Below are the code and all the weights of a small trained network. Each question names an input and a class and asks about switching units off, where a switched-off unit gives its printed mean instead of its output.

import numpy as np


def w(rows, s, z=0):
    codes = np.array(rows[::2]) - 128.0
    scale = np.full(codes.shape[1], s)
    scale[-1] = z or s
    return codes * scale


def f(y):
    return np.maximum(y, 0)


def log_softmax(a):
    a = a - a.max(-1, keepdims=True)
    return a - np.log(np.exp(a).sum(-1, keepdims=True))


def net(x, mask):
    res = np.array(x, float).reshape(1, 8) / 4 @ E
    y = f(res @ A[0][:, :-1].T + A[0][:, -1])
    res = res + np.where(mask, y, B[0][:, -1]) @ B[0][:, :-1]
    return log_softmax(res[-1] @ U[:, :-1].T + U[:, -1])


A, B = {}, {}
E = w([
[126,118,114,144,128,144,117,113,128],'x0',
[186,106,107,29,123,127,2,163,164],'x1',
[89,152,41,169,224,104,123,213,136],'x2',
[54,10,176,165,104,106,106,187,96],'x3',
[119,129,127,143,130,132,113,118,131],'x4',
[130,120,149,91,155,115,151,133,149],'x5',
[181,97,79,158,67,22,161,119,223],'x6',
[140,139,155,86,131,96,162,161,126],'x7',
],0.0083)
A[0] = w([
[84,157,116,91,169,228,116,134,52,55],'neuron 1',
[101,51,161,160,108,110,106,166,91,112],'neuron 2',
[157,141,114,151,92,79,128,140,182,73],'neuron 3',
[153,192,90,82,148,136,141,92,153,119],'neuron 4',
[157,95,154,83,64,149,151,56,110,48],'neuron 5',
[129,181,106,131,144,84,133,56,158,161],'neuron 6',
[141,140,228,119,66,215,134,83,141,6],'neuron 7',
[174,223,127,130,143,171,139,116,143,28],'neuron 8',
[128,145,135,162,163,146,141,176,169,42],'neuron 9',
[138,154,58,167,209,113,149,161,102,43],'neuron 10',
[105,135,73,107,134,138,84,173,164,132],'neuron 11',
[142,185,149,92,46,155,136,106,134,19],'neuron 12',
[175,110,93,189,82,66,151,156,188,72],'neuron 13',
[111,131,68,119,161,111,146,179,112,106],'neuron 14',
[139,138,52,167,165,101,115,191,99,8],'neuron 15',
[110,112,63,121,108,88,136,98,192,78],'neuron 16',
[147,154,107,182,81,71,130,103,220,44],'neuron 17',
[101,122,223,104,50,124,110,69,116,24],'neuron 18',
[162,102,81,80,131,131,59,165,156,119],'neuron 19',
[174,127,140,76,111,166,50,134,178,174],'neuron 20',
[94,147,38,169,229,74,125,151,156,56],'neuron 21',
[201,125,123,123,112,140,34,173,149,148],'neuron 22',
[197,193,152,160,185,108,100,94,149,72],'neuron 23',
[193,126,190,147,38,127,130,32,130,39],'neuron 24',
[83,175,180,126,158,183,129,129,75,61],'neuron 25',
[150,95,59,132,100,62,172,95,161,99],'neuron 26',
[68,138,100,163,119,159,244,96,99,134],'neuron 27',
[80,170,154,207,115,108,240,102,145,144],'neuron 28',
[74,2,160,149,121,103,114,176,108,92],'neuron 29',
[237,224,96,108,135,182,136,120,125,109],'neuron 30',
[69,130,129,144,106,139,206,120,134,125],'neuron 31',
[118,212,120,165,122,57,94,195,82,16],'neuron 32',
[112,114,112,58,107,95,12,186,134,170],'neuron 33',
[181,247,104,138,136,132,131,83,151,76],'neuron 34',
[158,173,115,112,169,153,137,105,149,32],'neuron 35',
[135,207,63,124,141,170,205,70,135,92],'neuron 36',
[77,152,72,112,200,160,133,169,88,69],'neuron 37',
[102,156,151,82,157,189,116,113,30,94],'neuron 38',
[142,72,74,167,53,69,180,119,200,66],'neuron 39',
[190,138,122,87,123,133,84,190,139,91],'neuron 40',
[113,109,96,196,140,139,213,98,148,129],'neuron 41',
[101,150,140,104,161,185,130,108,79,83],'neuron 42',
[72,176,169,187,123,150,244,120,104,138],'neuron 43',
[140,120,112,181,142,107,188,87,101,112],'neuron 44',
],0.0084,0.0012)
B[0] = w([
[175,155,175,70,143,94,28,166,150,241],'neuron 1',
[34,63,183,182,59,218,155,183,197,216],'neuron 2',
[137,159,170,115,152,103,102,156,143,196],'neuron 3',
[62,112,166,190,118,139,177,151,173,209],'neuron 4',
[145,47,71,139,207,47,192,125,34,223],'neuron 5',
[138,89,172,155,92,168,118,168,178,195],'neuron 6',
[141,104,103,138,176,6,150,154,46,229],'neuron 7',
[79,105,162,191,102,141,130,177,174,204],'neuron 8',
[126,93,93,153,156,115,115,87,64,160],'neuron 9',
[163,74,98,133,145,50,158,105,81,203],'neuron 10',
[95,122,103,140,147,77,160,54,85,185],'neuron 11',
[132,58,144,131,130,76,174,134,104,201],'neuron 12',
[191,178,168,98,160,84,52,171,152,227],'neuron 13',
[111,93,59,159,145,108,172,105,63,183],'neuron 14',
[138,107,46,153,170,44,181,121,107,196],'neuron 15',
[164,147,147,86,143,129,57,149,129,194],'neuron 16',
[195,148,156,104,167,112,50,176,173,225],'neuron 17',
[149,61,38,214,204,57,129,99,87,224],'neuron 18',
[133,183,110,74,68,176,140,10,92,222],'neuron 19',
[97,181,79,70,78,147,188,52,101,240],'neuron 20',
[176,55,74,145,177,56,180,102,68,229],'neuron 21',
[104,177,82,50,91,166,139,32,127,225],'neuron 22',
[99,73,148,169,100,146,174,159,152,187],'neuron 23',
[153,72,60,154,224,64,155,122,59,254],'neuron 24',
[208,163,165,84,163,171,79,169,146,214],'neuron 25',
[223,193,161,117,155,163,62,189,170,218],'neuron 26',
[138,180,114,74,85,139,145,64,137,233],'neuron 27',
[121,249,79,93,84,199,138,32,74,251],'neuron 28',
[66,60,203,254,26,195,206,230,222,247],'neuron 29',
[85,68,192,197,75,170,198,186,203,247],'neuron 30',
[98,204,95,70,31,174,160,73,124,195],'neuron 31',
[84,108,92,109,151,108,147,135,101,170],'neuron 32',
[85,156,109,84,58,186,177,25,137,251],'neuron 33',
[71,56,141,180,108,165,172,201,181,231],'neuron 34',
[111,87,154,167,89,137,129,167,140,181],'neuron 35',
[21,89,165,161,86,163,153,151,119,224],'neuron 36',
[164,97,128,129,186,51,119,132,106,211],'neuron 37',
[200,206,176,131,212,127,17,205,199,232],'neuron 38',
[170,168,216,95,165,149,48,200,129,248],'neuron 39',
[144,165,114,117,103,180,166,85,140,206],'neuron 40',
[127,158,99,75,119,153,132,93,121,215],'neuron 41',
[150,184,181,68,137,101,69,205,169,200],'neuron 42',
[130,178,92,83,76,175,123,56,125,248],'neuron 43',
[141,157,119,85,97,142,119,89,147,194],'neuron 44',
],0.0054,0.0078)
U = w([
[135,192,108,56,60,174,163,17,115,255],'0',
[75,60,165,217,62,166,181,234,192,141],'1',
[224,179,162,79,191,105,12,225,148,59],'2',
[166,60,90,155,215,16,188,111,40,57],'3',
],0.011,0.00091)

Each question gives the input, the list of numbers given to net, and the class t.
The units are the neurons (one row each of A and B). Each row of codes is followed by its name. A weight is (code - 128) times the scale printed after its matrix; where a second scale follows, it is the last column's (A, B and U).
mask holds one flag per neuron, in row order. A switched-off neuron (its flag False) gives its mean, the last column of its row in B, instead of its output. The means were averaged over made-up inputs and are rounded, as every weight is.
A unit's drop is (log p(t) with every unit on - log p(t) with that unit switched off) / (log p(t) with every unit on - log p(t) with every unit switched off).
The circuit of an input: a set's keep is (log p(t) with only the set's units on - log p(t) with every unit switched off) / (log p(t) with every unit on - log p(t) with every unit switched off). Starting from the 12 units with the biggest drops (on a tie, the unit counted first), units are removed one at a time, each time the one whose removal leaves the highest keep (on an exact tie, the one counted first), for as long as the keep stays at least 0.8.
units of the circuit, in order: the units of the circuit, biggest drop first
top k neurons: the k neurons with the biggest drops, biggest first
drop of u: that unit's drop, to one decimal
input [-1,0,4,-1,-7,-2,3,-7], class 3: units of the circuit, in order : neuron 21
input [0,1,-7,6,8,2,-3,7], class 3: top 2 neurons : neuron 18; neuron 7
input [-7,-1,-7,4,8,-7,7,1], class 2: units of the circuit, in order : neuron 39; neuron 13
input [-6,3,0,3,-6,3,-2,3], class 0: top 2 neurons : neuron 30; neuron 34
input [-6,-1,6,-7,1,7,-7,3], class 1: top 2 neurons : neuron 30; neuron 36
input [0,-6,-8,4,2,-5,-7,5], class 3: top 4 neurons : neuron 18; neuron 7; neuron 5; neuron 24
input [-2,-3,7,1,-5,3,7,4], class 2: top 2 neurons : neuron 39; neuron 26
input [-2,3,1,2,0,-6,3,2], class 0: top 3 neurons : neuron 38; neuron 33; neuron 1
input [0,-7,4,6,-7,2,-8,0], class 2: top 3 neurons : neuron 38; neuron 1; neuron 25
input [-3,2,6,5,5,2,6,-6], class 2: top 3 neurons : neuron 39; neuron 13; neuron 26
input [-6,-8,6,-7,5,0,7,5], class 0: top 2 neurons : neuron 28; neuron 43
input [7,7,0,8,-8,-7,-6,8], class 1: top 4 neurons : neuron 29; neuron 2; neuron 28; neuron 43
input [-7,1,-3,-6,5,-5,6,7], class 1: top 2 neurons : neuron 30; neuron 34
input [3,5,-6,6,-3,2,7,-7], class 2: units of the circuit, in order : neuron 39
input [-2,2,8,-2,-6,8,6,6], class 3: top 2 neurons : neuron 21; neuron 14
input [-1,1,2,-2,-4,3,5,-1], class 2: drop of neuron 26 : 0.0
input [6,-6,-2,5,-4,6,0,-3], class 0: drop of neuron 28 : 0.1
input [0,-4,-2,-6,1,1,-8,-8], class 2: drop of neuron 38 : 0.2
input [-6,-7,-6,4,-4,-1,5,-2], class 0: drop of neuron 28 : 0.3
input [5,6,-6,-5,-2,4,-8,5], class 2: top neuron : neuron 38
